Each row is followed by its class. Each block has new classes.
[-22, 60, 43, -25, -2, 34, 71, 51, -28, 21, 4, 46, -2, -7, -18, 3, -1, 17, 26, 8, 10, 12]	<93>
[-29, 14, 0, 8, 10, 8, 88, 4, 7, 0, 5, 53, 27, 6, -28, -8, 10, -9, 29, 1, 10, 13]	<93>
[-14, 9, -10, 10, 6, -20, 22, -9, 8, -1, -3, 11, 3, 3, 10, 8, -17, -25, 2, -1, 0, 5]	<92>
[-45, -17, 6, 11, 11, -14, 29, -14, -8, -20, -2, 13, 24, 5, 6, 6, -3, -10, 15, 4, 36, 12]	<92>
[5, -46, 24, 13, 11, -16, 26, 6, 11, -16, 6, 16, 21, 2, -11, 11, 5, 29, 8, 5, 8, 1]	<94>
[17, -46, 2, 29, 15, -22, 22, -1, 30, -11, 6, 4, 31, 0, -11, 22, 11, 22, 8, 5, 5, 0]	<94>
[-4, -28, -26, 20, 1, -15, 15, -8, 29, -12, 0, -1, 24, -1, -15, 5, 8, 11, 6, 7, 5, -4]	<91>
[-17, 15, 4, 2, 2, 4, 49, -7, -10, -5, 4, 23, 7, 3, 10, -14, -13, -25, 5, 0, 2, 10]	<92>
[-7, -22, -34, 29, 3, -16, 17, -19, 27, -11, 5, 3, 26, 7, -20, 8, 12, -1, 5, 10, 7, 0]	<93>
[21, -14, 48, -7, 19, -5, -31, 55, 12, -1, 2, -13, 12, -5, 5, 35, -24, 72, -3, -3, -15, 4]	<91>
[1, -32, -21, 15, -2, 2, 10, -14, 18, -7, 2, 4, 3, 4, -29, 3, 27, 3, 8, -6, 11, -10]	<81>
[-2, -15, 49, -1, 1, 12, 79, 32, -7, -12, 15, 35, 6, -1, -7, 4, 7, 24, 23, 11, 16, -1]	<91>
[6, -35, 42, 5, 7, -4, -41, 18, -1, -1, 0, -16, 36, -2, -1, 26, -5, 48, -6, 3, -8, 5]	<94>
[5, -21, -8, 12, -1, -16, -1, -15, 4, 19, 4, 6, 9, -4, 1, 8, -5, -13, 3, 2, -1, 4]	<92>
[0, -16, -44, 19, 11, -28, -18, -8, 44, -8, -4, -1, 40, -2, -11, 23, 1, 13, -6, 12, -2, 0]	<94>
[-11, 3, -3, 8, 8, -7, 61, 10, 21, 8, -4, 24, 25, -1, -20, 7, 14, 8, 16, 22, 11, 3]	<91>
[11, -51, -27, 24, 18, -22, 14, -21, 27, -16, 9, 0, 24, 5, -13, 17, 22, -4, 4, 8, 20, -11]	<91>
[10, -25, 47, -11, -7, -4, -4, 22, -6, -8, -2, -1, 0, 1, -3, 14, -6, 37, 8, -13, -5, 10]	<91>
[-1, -65, 9, 26, 11, -29, -5, -21, -1, -39, 9, -4, 26, -4, -4, 14, -1, -19, -6, -2, 0, -7]	<92>
[1, -23, 19, 10, -6, -3, 24, 15, 18, -6, 8, 7, 9, 2, -11, 16, 3, 36, 8, 8, 0, -8]	<91>
[-25, -30, 36, 3, 3, -5, 42, -3, -23, -17, 6, 30, 14, 6, -5, -1, -4, -9, 14, 8, 2, 5]	<92>
[-5, 7, -24, 11, 2, -25, -11, -7, 5, 2, -8, -3, 21, -1, 10, 7, -10, -26, -4, 14, -11, 1]	<92>
[12, -38, 90, -6, -5, 19, 16, 19, -32, -14, 10, 25, -10, 3, -25, 11, 3, 53, 17, 7, 1, 2]	<91>
[-23, 34, -8, 4, 9, -4, 46, -5, -4, -3, -1, 19, 27, -1, 5, -9, -12, -25, 23, 2, 3, 9]	<92>
